Below are the code and all the weights of a small trained network. Each question names an input and a target symbol and asks about switching units off, where a switched-off unit gives its printed mean instead of its output.

import numpy as np


def w(rows, s, z=0):
    codes = np.array(rows[::2]) - 128.0
    scale = np.full(codes.shape[1], s)
    scale[-1] = z or s
    return codes * scale


def f(y):
    return y / 2 * (1 + np.tanh(0.7978845608 * (y + 0.044715 * y**3)))


def softmax(a):
    e = np.exp(a - a.max(-1, keepdims=True))
    return e / e.sum(-1, keepdims=True)


def log_softmax(a):
    a = a - a.max(-1, keepdims=True)
    return a - np.log(np.exp(a).sum(-1, keepdims=True))


def net(x, mask):
    ids = ['αβζλμξπστφψ'.index(c) for c in x.split()]
    T = len(ids)
    res = E[ids] + P[:T]
    r = res
    for j in range(3):
        rows = slice(2 * j, 2 * j + 2)
        q, k, v = (r @ M[0][rows].T for M in (Q, K, V))
        z = softmax(np.where(np.tri(T) > 0, q @ k.T / 2**0.5, -1e9)) @ v
        o = O[0][rows]
        res = res + np.where(mask[j], z, o[:, -1]) @ o[:, :-1]
    y = f(res @ A[0][:, :-1].T + A[0][:, -1])
    res = res + np.where(mask[3:15], y, B[0][:, -1]) @ B[0][:, :-1]
    return log_softmax(res[-1] @ U[:, :-1].T + U[:, -1])


Q, K, V, O, A, B = {}, {}, {}, {}, {}, {}
E = w([
[187,105,103,107],'α',
[168,110,109,144],'β',
[121,151,114,253],'ζ',
[196,70,170,159],'λ',
[171,109,115,143],'μ',
[79,140,104,221],'ξ',
[199,180,72,43],'π',
[167,111,108,143],'σ',
[174,97,113,125],'τ',
[72,84,151,76],'φ',
[163,110,110,149],'ψ',
],0.02)
P = w([
[162,132,250,164],'0',
[122,111,110,127],'1',
[140,114,201,168],'2',
[113,101,105,140],'3',
[153,121,188,160],'4',
[110,93,103,149],'5',
[168,127,179,154],'6',
[110,86,100,154],'7',
[182,130,174,152],'8',
[112,84,97,162],'9',
[195,134,170,148],'10',
[111,80,97,170],'11',
[211,133,167,148],'12',
[112,71,95,175],'13',
],0.015)
Q[0] = w([
[115,214,190,106],'H0',
[254,49,107,143],'H0',
[72,174,141,161],'H1',
[154,208,182,139],'H1',
[162,125,198,114],'H2',
[153,115,76,156],'H2',
],0.02)
K[0] = w([
[108,216,177,43],'H0',
[253,126,81,170],'H0',
[100,215,108,182],'H1',
[179,145,76,168],'H1',
[190,105,139,105],'H2',
[127,158,108,173],'H2',
],0.019)
V[0] = w([
[68,214,49,83],'H0',
[88,202,226,127],'H0',
[80,21,165,35],'H1',
[189,68,182,82],'H1',
[138,8,164,2],'H2',
[245,69,93,177],'H2',
],0.0086)
O[0] = w([
[183,71,85,74,11],'H0',
[235,100,167,113,79],'H0',
[105,243,64,209,169],'H1',
[91,101,148,217,192],'H1',
[69,188,93,2,73],'H2',
[215,190,160,86,231],'H2',
],0.008,0.011)
A[0] = w([
[59,121,43,115,44],'N0',
[132,133,78,158,76],'N1',
[63,120,82,116,196],'N2',
[133,164,59,8,77],'N3',
[177,154,110,121,174],'N4',
[150,153,109,80,121],'N5',
[108,74,218,36,176],'N6',
[109,167,147,38,196],'N7',
[161,80,56,145,125],'N8',
[102,130,124,180,157],'N9',
[114,96,55,117,253],'N10',
[91,105,55,95,243],'N11',
],0.017,0.0067)
B[0] = w([
[101,156,248,114,154],'N0',
[167,158,154,75,175],'N1',
[174,139,146,138,158],'N2',
[55,149,114,137,144],'N3',
[104,113,143,150,168],'N4',
[187,170,118,95,134],'N5',
[58,188,69,115,139],'N6',
[168,65,150,164,155],'N7',
[129,112,200,87,174],'N8',
[101,128,122,115,253],'N9',
[97,86,3,78,148],'N10',
[179,158,51,119,148],'N11',
],0.028,0.015)
U = w([
[27,175,162,177,181],'α',
[128,136,145,174,255],'β',
[175,124,191,139,140],'ζ',
[247,135,143,144,127],'λ',
[107,136,144,121,79],'μ',
[116,133,139,119,93],'ξ',
[110,173,161,89,105],'π',
[97,135,134,120,76],'σ',
[165,123,119,113,151],'τ',
[120,132,141,119,82],'φ',
[58,110,152,85,94],'ψ',
],0.011,0.0078)

Each question gives the input, a string of symbols that net reads in full, and the target symbol t.
The units are the heads (2 rows each of Q, K, V and O) and the neurons (one row each of A and B). Each row of codes is followed by its name. A weight is (code - 128) times the scale printed after its matrix; where a second scale follows, it is the last column's (O, A, B and U).
mask holds one flag per unit, heads first, then neurons. A switched-off unit (its flag False) gives its mean, the last column of its rows in O or B, instead of its output. The means were averaged over made-up inputs and are rounded, as every weight is.
A unit's drop is (log p(t) with every unit on - log p(t) with that unit switched off) / (log p(t) with every unit on - log p(t) with every unit switched off).
The circuit of an input: a set's keep is (log p(t) with only the set's units on - log p(t) with every unit switched off) / (log p(t) with every unit on - log p(t) with every unit switched off). Starting from the 12 units with the biggest drops (on a tie, the unit counted first), units are removed one at a time, each time the one whose removal leaves the highest keep (on an exact tie, the one counted first), for as long as the keep stays at least 0.8.
units of the circuit, in order: the units of the circuit, biggest drop first
most important unit: the unit with the biggest drop
k most important neurons: the k neurons with the biggest drops, biggest first
heads that matter: for each layer, one digit per head in row order, 1 if its drop is at least 0.15 and else 0, layers parted by /
input τ τ μ α β, target α: 2 most important neurons -> (N1 N7)
input α φ ζ φ τ φ φ π β ψ π τ, target π: heads that matter -> 110
input π λ β, target α: heads that matter -> 100
input α φ α π α ζ ζ π π μ, target ζ: units of the circuit, in order -> (H2 N8)
input π α φ φ α λ ξ α α β α ξ π α, target ψ: most important unit -> N9
input λ α φ τ ζ φ σ, target α: heads that matter -> 000
input ζ τ σ α τ π, target ζ: heads that matter -> 001
input α φ ξ τ β α α φ α τ α, target λ: heads that matter -> 001
input ψ α ξ ξ π ξ τ, target α: 3 most important neurons -> (N1 N7 N2)
input φ φ ξ α φ ζ φ, target λ: heads that matter -> 111
input φ ζ ζ, target β: heads that matter -> 011
input α λ β ζ β π α τ λ α, target α: 2 most important neurons -> (N9 N7)
input μ α φ τ, target π: 2 most important neurons -> (N0 N1)
input φ ζ ζ β, target ζ: heads that matter -> 101
input σ β β μ φ μ μ α ξ α, target ψ: heads that matter -> 101
input α α τ ζ φ β ψ, target α: units of the circuit, in order -> (N1 N7)
input ξ β φ α μ, target α: 3 most important neurons -> (N1 N7 N2)
input π φ β σ α, target α: heads that matter -> 010
input φ φ μ ζ ψ ζ φ, target ζ: heads that matter -> 011
input ζ σ β ξ μ ξ φ α π π ξ, target ζ: most important neuron -> (N10)
input σ α β ξ ξ σ φ ψ, target π: units of the circuit, in order -> (N1 H1)
input σ α φ ψ λ, target α: 2 most important neurons -> (N1 N7)
input φ φ φ μ, target π: most important unit -> N0
input α φ φ α ζ ζ τ, target α: heads that matter -> 010
input σ σ φ α φ μ α, target β: heads that matter -> 011
